Here is a tiny trained network, its code and every weight. The questions are about switching its units off for an input and a target symbol, where a switched-off unit gives its printed mean instead of its output.

import numpy as np


def w(rows, s, z=0):
    codes = np.array(rows[::2]) - 128.0
    scale = np.full(codes.shape[1], s)
    scale[-1] = z or s
    return codes * scale


def f(y):
    return y / 2 * (1 + np.tanh(0.7978845608 * (y + 0.044715 * y**3)))


def softmax(a):
    e = np.exp(a - a.max(-1, keepdims=True))
    return e / e.sum(-1, keepdims=True)


def log_softmax(a):
    a = a - a.max(-1, keepdims=True)
    return a - np.log(np.exp(a).sum(-1, keepdims=True))


def net(x, mask):
    ids = ['βγδεζηθλμξπφψω'.index(c) for c in x.split()]
    T = len(ids)
    res = E[ids] + P[:T]
    u = 0
    for l in range(2):
        q, k, v = (res @ M[l].T for M in (Q, K, V))
        z = softmax(np.where(np.tri(T) > 0, q @ k.T / 2**0.5, -1e9)) @ v
        res = res + np.where(mask[u], z, O[l][:, -1]) @ O[l][:, :-1]
        u += 1
        y = f(res @ A[l][:, :-1].T + A[l][:, -1])
        res = res + np.where(mask[u : u + 16], y, B[l][:, -1]) @ B[l][:, :-1]
        u += 16
    return log_softmax(res[-1] @ U[:, :-1].T + U[:, -1])


Q, K, V, O, A, B = {}, {}, {}, {}, {}, {}
E = w([
[213,56,128,154,72,139,108],'β',
[142,149,114,75,157,192,98],'γ',
[157,137,50,191,88,171,116],'δ',
[192,31,158,98,92,65,93],'ε',
[167,113,93,117,160,94,92],'ζ',
[95,64,158,68,157,68,62],'η',
[171,158,110,127,99,85,93],'θ',
[193,2,62,197,223,188,116],'λ',
[167,202,58,179,95,140,100],'μ',
[127,146,145,156,81,131,167],'ξ',
[139,195,93,127,122,155,96],'π',
[142,140,172,60,104,130,78],'φ',
[150,136,165,172,103,241,162],'ψ',
[172,141,28,164,163,168,108],'ω',
],0.012)
P = w([
[42,89,160,249,141,95,4],'0',
[184,173,115,34,64,163,140],'1',
[34,109,40,142,52,127,141],'2',
[192,111,242,189,189,116,50],'3',
[176,174,122,45,102,156,166],'4',
[48,95,66,142,89,132,164],'5',
[188,73,255,197,216,131,78],'6',
[173,177,131,51,112,152,190],'7',
[55,94,80,139,105,129,165],'8',
[191,91,227,197,206,130,55],'9',
],0.008)
Q[0] = w([
[88,97,155,209,160,159,2],'L0H1',
[92,97,98,118,134,108,94],'L0H1',
],0.032)
K[0] = w([
[146,116,81,108,101,143,3],'L0H1',
[124,108,99,88,146,97,119],'L0H1',
],0.034)
V[0] = w([
[199,119,23,85,112,1,19],'L0H1',
[136,145,150,148,164,8,250],'L0H1',
],0.0077)
O[0] = w([
[126,138,146,179,165,103,255,234],'L0H1',
[126,99,102,116,97,119,153,2],'L0H1',
],0.0095,0.0053)
A[0] = w([
[211,151,110,81,156,89,143,76],'L0N1',
[170,142,194,101,121,85,127,141],'L0N2',
[86,123,145,222,17,100,114,16],'L0N3',
[117,113,109,166,115,71,132,80],'L0N4',
[38,119,77,89,167,172,184,64],'L0N5',
[84,81,155,49,80,169,146,81],'L0N6',
[57,160,92,159,186,83,88,23],'L0N7',
[77,103,26,91,103,80,130,163],'L0N8',
[81,221,116,72,105,84,172,72],'L0N9',
[108,206,177,56,167,140,160,1],'L0N10',
[39,132,179,68,182,30,114,83],'L0N11',
[105,127,174,200,148,144,70,26],'L0N12',
[95,24,104,149,140,173,121,82],'L0N13',
[175,78,122,109,160,79,84,71],'L0N14',
[108,126,151,95,15,139,112,91],'L0N15',
[200,131,149,10,25,192,166,24],'L0N16',
],0.011,0.0033)
B[0] = w([
[122,54,163,128,68,146,177,176],'L0N1',
[151,95,66,174,157,157,97,203],'L0N2',
[203,61,146,130,92,214,84,166],'L0N3',
[119,116,166,174,171,102,127,159],'L0N4',
[131,135,109,102,155,208,18,153],'L0N5',
[143,172,180,114,50,114,133,146],'L0N6',
[130,126,168,212,120,156,138,148],'L0N7',
[6,64,107,116,137,116,152,174],'L0N8',
[13,128,128,70,73,43,125,157],'L0N9',
[144,107,124,196,124,44,141,128],'L0N10',
[158,69,164,36,147,126,153,159],'L0N11',
[175,102,83,91,159,36,63,234],'L0N12',
[101,113,163,79,177,109,170,168],'L0N13',
[109,223,124,123,134,122,146,163],'L0N14',
[180,135,211,122,143,143,167,180],'L0N15',
[49,90,14,136,182,146,119,253],'L0N16',
],0.015,0.0035)
Q[1] = w([
[207,143,7,89,117,93,168],'L1H1',
[174,153,156,175,157,58,75],'L1H1',
],0.016)
K[1] = w([
[135,135,179,32,235,119,174],'L1H1',
[109,80,251,249,108,112,35],'L1H1',
],0.011)
V[1] = w([
[122,153,132,72,235,108,194],'L1H1',
[163,62,122,10,83,109,109],'L1H1',
],0.013)
O[1] = w([
[222,196,36,47,242,82,242,254],'L1H1',
[201,88,2,78,53,34,133,230],'L1H1',
],0.0065,0.00069)
A[1] = w([
[193,111,185,183,112,116,136,166],'L1N1',
[81,206,48,197,90,195,129,38],'L1N2',
[188,199,239,137,133,130,133,77],'L1N3',
[80,99,209,130,31,62,173,98],'L1N4',
[115,113,141,75,179,76,97,108],'L1N5',
[200,183,148,118,160,99,78,160],'L1N6',
[65,95,169,173,99,27,124,119],'L1N7',
[83,224,188,84,10,108,152,109],'L1N8',
[182,66,177,108,133,113,167,156],'L1N9',
[109,165,78,122,55,220,141,101],'L1N10',
[105,61,91,145,119,126,177,98],'L1N11',
[85,139,158,149,138,109,97,45],'L1N12',
[136,55,138,218,146,99,186,158],'L1N13',
[113,155,104,123,195,157,47,76],'L1N14',
[230,152,195,170,152,127,162,48],'L1N15',
[184,142,125,129,130,90,117,7],'L1N16',
],0.012,0.011)
B[1] = w([
[83,186,131,73,210,102,200,220],'L1N1',
[195,143,157,167,175,13,99,168],'L1N2',
[174,88,83,231,25,160,118,181],'L1N3',
[245,51,96,77,120,31,116,182],'L1N4',
[160,164,150,115,106,156,117,185],'L1N5',
[112,87,129,201,156,88,136,204],'L1N6',
[60,221,205,167,88,157,135,218],'L1N7',
[56,157,4,166,105,191,123,139],'L1N8',
[99,139,76,179,143,123,154,201],'L1N9',
[140,169,202,66,103,159,171,174],'L1N10',
[55,87,199,132,151,148,92,198],'L1N11',
[162,43,124,62,230,165,173,165],'L1N12',
[190,108,82,139,97,162,116,253],'L1N13',
[79,110,81,98,89,133,71,192],'L1N14',
[101,185,145,3,120,116,69,191],'L1N15',
[113,78,189,75,38,188,138,160],'L1N16',
],0.017,0.014)
U = w([
[39,202,148,184,108,78,196,175],'β',
[109,61,134,164,189,68,58,127],'γ',
[46,62,254,54,189,103,180,21],'δ',
[103,110,85,99,201,113,213,232],'ε',
[138,177,42,149,32,151,151,140],'ζ',
[123,37,130,24,62,168,209,4],'η',
[149,185,168,103,40,243,241,244],'θ',
[141,150,141,18,79,148,62,104],'λ',
[235,42,214,122,128,201,88,121],'μ',
[218,152,213,139,101,70,153,153],'ξ',
[22,103,172,166,109,195,148,133],'π',
[186,37,123,194,129,80,189,183],'φ',
[109,85,163,143,6,130,126,179],'ψ',
[131,40,91,116,116,227,77,17],'ω',
],0.005,0.0031)

Each question gives the input, a string of symbols that net reads in full, and the target symbol t.
The units are the heads (2 rows each of Q, K, V and O) and the neurons (one row each of A and B). Each row of codes is followed by its name. A weight is (code - 128) times the scale printed after its matrix; where a second scale follows, it is the last column's (O, A, B and U).
mask holds one flag per unit, layer by layer, with each layer's heads first. A switched-off unit (its flag False) gives its mean, the last column of its rows in O or B, instead of its output. The means were averaged over made-up inputs and are rounded, as every weight is.
A unit's drop is (log p(t) with every unit on - log p(t) with that unit switched off) / (log p(t) with every unit on - log p(t) with every unit switched off).
The circuit of an input: a set's keep is (log p(t) with only the set's units on - log p(t) with every unit switched off) / (log p(t) with every unit on - log p(t) with every unit switched off). Starting from the 12 units with the biggest drops (on a tie, the unit counted first), units are removed one at a time, each time the one whose removal leaves the highest keep (on an exact tie, the one counted first), for as long as the keep stays at least 0.8.
units of the circuit, in order: the units of the circuit, biggest drop first
k most important neurons: the k neurons with the biggest drops, biggest first
top k neurons in layer l: the k neurons of layer l with the biggest drops, biggest first
input π δ ω θ ε π ψ δ ω η, target π: top neuron in layer 0 => [L0N7]
input φ η μ ψ δ β γ β, target λ: units of the circuit, in order => [L0H1, L0N14]
input λ θ λ ω, target λ: 4 most important neurons => [L1N15, L0N13, L0N12, L1N16]
input δ π δ ξ π μ π, target δ: top 4 neurons in layer 1 => [L1N12, L1N1, L1N7, L1N4]
input β θ η φ γ, target η: units of the circuit, in order => [L1H1, L0N11, L1N16]
input γ θ δ ζ θ, target ψ: 2 most important neurons => [L0N9, L0N1]
input δ ε μ λ η ζ ξ γ π θ, target δ: top 3 neurons in layer 0 => [L0N3, L0N12, L0N7]
input φ θ γ δ ξ δ β δ, target δ: 4 most important neurons => [L0N16, L1N10, L1N11, L1N13]
input ψ λ δ β γ λ δ μ β β, target ψ: units of the circuit, in order => [L1H1, L0H1, L0N3]
input γ φ δ π, target γ: units of the circuit, in order => [L1N6, L0N12, L0H1]
input δ ψ θ δ θ φ λ ψ ξ, target η: 4 most important neurons => [L0N8, L0N6, L1N7, L0N15]
input δ η ζ ψ γ γ γ, target δ: 3 most important neurons => [L0N12, L0N3, L1N1]
input η δ θ λ, target η: 3 most important neurons => [L1N16, L0N11, L0N12]
input θ δ θ ε γ μ, target ξ: top neuron in layer 0 => [L0N12]
input γ δ λ ε δ μ λ ξ, target δ: units of the circuit, in order => [L0N16, L0H1, L1N11, L1N13]
input β ψ ω ζ η, target η: top 2 neurons in layer 0 => [L0N11, L0N7]
input ψ ζ π, target β: 3 most important neurons => [L0N9, L0N16, L1N2]
input θ η ψ β ζ, target λ: 3 most important neurons => [L0N16, L0N12, L0N10]
input γ β φ φ δ, target ξ: 3 most important neurons => [L0N12, L1N2, L0N2]
input ε θ λ, target ω: units of the circuit, in order => [L0N5, L1N1, L1N14]
input ω ω λ ζ ε, target ε: units of the circuit, in order => [L1H1, L0N13]
input θ β μ ω η γ β δ, target η: 2 most important neurons => [L0N11, L1N16]
input δ θ θ θ β φ, target ζ: 2 most important neurons => [L1N8, L0N16]
input β γ ψ ζ ψ φ ε, target β: top 4 neurons in layer 0 => [L0N3, L0N2, L0N12, L0N16]
input θ ξ λ β ψ, target λ: top 2 neurons in layer 0 => [L0N16, L0N15]
input π ξ λ, target ω: units of the circuit, in order => [L0N5, L1N1]
input π θ δ λ, target π: 2 most important neurons => [L0N7, L0N12]
input δ ω ε γ ψ, target λ: 4 most important neurons => [L0N16, L1N10, L1N14, L1N6]
input θ δ δ μ θ μ ω, target θ: 2 most important neurons => [L0N3, L1N1]
input η φ π ξ ζ θ γ, target η: top 2 neurons in layer 1 => [L1N16, L1N15]
